Below are the code and all the weights of a small trained network. Each question names an input and a class and asks about switching units off, where a switched-off unit gives its printed mean instead of its output.

import numpy as np


def w(rows, s, z=0):
    codes = np.array(rows[::2]) - 128.0
    scale = np.full(codes.shape[1], s)
    scale[-1] = z or s
    return codes * scale


def f(y):
    return np.maximum(y, 0)


def log_softmax(a):
    a = a - a.max(-1, keepdims=True)
    return a - np.log(np.exp(a).sum(-1, keepdims=True))


def net(x, mask):
    res = np.array(x, float).reshape(1, 4) / 4 @ E
    y = f(res @ A[0][:, :-1].T + A[0][:, -1])
    res = res + np.where(mask, y, B[0][:, -1]) @ B[0][:, :-1]
    return log_softmax(res[-1] @ U[:, :-1].T + U[:, -1])


A, B = {}, {}
E = w([
[135,135,204,155,130,205,148,180,152,82,138],'x0',
[18,159,147,155,117,122,187,69,140,144,65],'x1',
[107,179,121,105,173,109,10,138,154,79,124],'x2',
[113,57,126,105,190,109,160,131,198,117,125],'x3',
],0.012)
A[0] = w([
[168,128,75,84,131,126,95,228,155,197,203,50],'n0',
[132,2,136,111,211,79,145,128,250,126,119,153],'n1',
[150,206,121,136,55,157,108,122,61,113,155,112],'n2',
[122,179,149,83,171,135,54,153,163,85,139,7],'n3',
[163,251,135,176,53,114,94,130,7,151,99,43],'n4',
[168,112,75,89,124,160,80,165,116,112,157,144],'n5',
[80,163,186,182,128,189,133,141,171,137,135,91],'n6',
[180,109,141,67,125,125,107,158,109,148,175,36],'n7',
[208,76,136,80,178,138,106,138,105,127,186,85],'n8',
[135,125,44,92,144,49,127,122,60,143,133,53],'n9',
[127,137,59,98,155,103,150,115,122,119,140,44],'n10',
[17,199,120,158,143,107,151,100,189,111,26,144],'n11',
[154,97,170,185,123,170,199,179,116,168,169,66],'n12',
[133,106,67,118,134,84,92,89,103,183,159,29],'n13',
[130,111,101,95,104,79,78,88,134,206,134,46],'n14',
[190,115,95,89,139,112,131,211,99,108,152,56],'n15',
[141,126,224,159,139,225,139,187,139,48,154,60],'n16',
[115,169,105,100,179,95,64,153,158,102,136,68],'n17',
[181,56,96,116,87,153,214,103,42,157,152,49],'n18',
[149,119,162,163,113,190,115,184,159,85,120,3],'n19',
[96,189,105,91,126,105,42,172,174,74,150,89],'n20',
[205,125,89,49,95,156,132,190,155,130,157,180],'n21',
[163,179,158,146,65,141,102,111,75,173,161,128],'n22',
[161,71,68,91,88,114,134,93,96,154,71,139],'n23',
[161,156,245,107,113,200,134,202,154,81,152,43],'n24',
[176,19,121,155,54,115,201,137,121,191,161,130],'n25',
[215,142,141,103,133,148,105,144,129,132,194,86],'n26',
],0.0069,0.0021)
B[0] = w([
[135,188,146,143,93,114,218,70,90,185,99,206],'n0',
[145,114,64,40,196,230,190,206,185,175,213,244],'n1',
[128,68,76,74,190,162,176,189,173,172,190,190],'n2',
[102,160,86,176,104,90,144,150,157,83,152,199],'n3',
[115,110,58,27,182,207,201,175,147,153,163,218],'n4',
[119,131,184,142,67,128,163,111,152,192,115,201],'n5',
[154,103,99,122,179,71,131,74,52,170,91,179],'n6',
[164,166,166,111,81,122,173,46,119,176,102,182],'n7',
[153,164,142,124,67,152,195,77,138,220,104,210],'n8',
[152,49,36,165,157,79,111,97,63,88,86,198],'n9',
[153,112,84,159,162,114,134,135,91,96,149,159],'n10',
[154,158,172,161,44,126,230,96,156,254,90,254],'n11',
[99,153,100,199,118,77,113,183,144,77,123,191],'n12',
[189,80,87,152,186,95,155,105,92,86,82,186],'n13',
[147,66,64,151,184,54,117,113,85,75,82,184],'n14',
[123,149,197,94,92,125,210,91,138,186,45,194],'n15',
[181,47,79,129,168,78,135,118,66,78,86,206],'n16',
[94,185,131,194,91,91,74,177,173,86,162,202],'n17',
[70,195,91,207,80,117,66,168,165,58,152,211],'n18',
[162,92,80,128,141,86,129,98,69,95,103,170],'n19',
[77,187,114,168,89,127,112,192,145,87,157,218],'n20',
[126,127,187,108,115,112,127,100,163,183,89,207],'n21',
[118,81,78,79,122,204,145,178,178,164,184,183],'n22',
[156,85,131,179,152,77,100,166,111,93,112,189],'n23',
[189,51,38,181,152,74,138,109,73,119,67,201],'n24',
[98,219,130,172,89,115,46,197,182,79,153,226],'n25',
[143,141,173,172,112,110,204,106,84,194,143,197],'n26',
],0.0057,0.0097)
U = w([
[136,190,195,132,50,114,185,32,113,235,36,102],'0',
[157,39,75,166,193,56,117,98,14,55,38,107],'1',
[132,108,82,18,196,226,162,197,174,152,234,107],'2',
[110,251,121,226,52,84,75,195,177,27,153,103],'3',
[123,124,171,114,116,136,89,131,116,149,122,254],'4',
[114,110,239,48,138,173,31,2,62,23,184,52],'5',
[132,129,236,42,145,169,34,36,75,34,132,51],'6',
],0.0081,0.0097)

Each question gives the input, the list of numbers given to net, and the class t.
The units are the neurons (one row each of A and B). Each row of codes is followed by its name. A weight is (code - 128) times the scale printed after its matrix; where a second scale follows, it is the last column's (A, B and U).
mask holds one flag per neuron, in row order. A switched-off neuron (its flag False) gives its mean, the last column of its row in B, instead of its output. The means were averaged over made-up inputs and are rounded, as every weight is.
A unit's drop is (log p(t) with every unit on - log p(t) with that unit switched off) / (log p(t) with every unit on - log p(t) with every unit switched off).
The circuit of an input: a set's keep is (log p(t) with only the set's units on - log p(t) with every unit switched off) / (log p(t) with every unit on - log p(t) with every unit switched off). Starting from the 12 units with the biggest drops (on a tie, the unit counted first), units are removed one at a time, each time the one whose removal leaves the highest keep (on an exact tie, the one counted first), for as long as the keep stays at least 0.8.
units of the circuit, in order: the units of the circuit, biggest drop first
top k neurons: the k neurons with the biggest drops, biggest first
drop when u is switched off: that unit's drop, to one decimal
input [0,1,5,-8], class 2: units of the circuit, in order	(n4)
input [-5,4,-6,5], class 3: units of the circuit, in order	(n25; n18)
input [1,5,6,-6], class 2: units of the circuit, in order	(n4; n2)
input [-5,-8,-1,-8], class 0: top 3 neurons	(n0; n1; n15)
input [6,4,1,-7], class 2: units of the circuit, in order	(n4; n2)
input [8,-8,7,2], class 0: units of the circuit, in order	(n8; n15; n0)
input [6,-4,4,5], class 1: top 2 neurons	(n24; n16)
input [6,6,-8,1], class 3: units of the circuit, in order	(n25; n12)
input [-2,2,2,-1], class 4: top 2 neurons	(n0; n8)
input [7,6,6,-6], class 1: units of the circuit, in order	(n16; n6)
input [8,7,2,-2], class 1: units of the circuit, in order	(n16; n24)
input [8,-4,-8,-5], class 1: top 3 neurons	(n16; n24; n19)
input [2,-6,-8,-7], class 3: top 3 neurons	(n18; n25; n12)
input [-4,7,2,8], class 2: units of the circuit, in order	(n1)
input [-7,5,4,4], class 1: top 2 neurons	(n14; n9)
input [7,2,7,7], class 1: top 3 neurons	(n16; n24; n6)
input [6,-3,7,-7], class 2: top 3 neurons	(n4; n2; n22)
input [8,-8,-6,4], class 0: top 3 neurons	(n8; n15; n21)
input [3,-5,-7,-4], class 3: top 4 neurons	(n18; n25; n12; n11)
input [0,-4,2,-7], class 2: units of the circuit, in order	(n4)
input [-1,5,1,-7], class 2: units of the circuit, in order	(n4; n2)
input [-3,-7,-2,-6], class 0: top 2 neurons	(n1; n0)
input [-3,-6,-5,3], class 0: drop when n0 is switched off	0.1
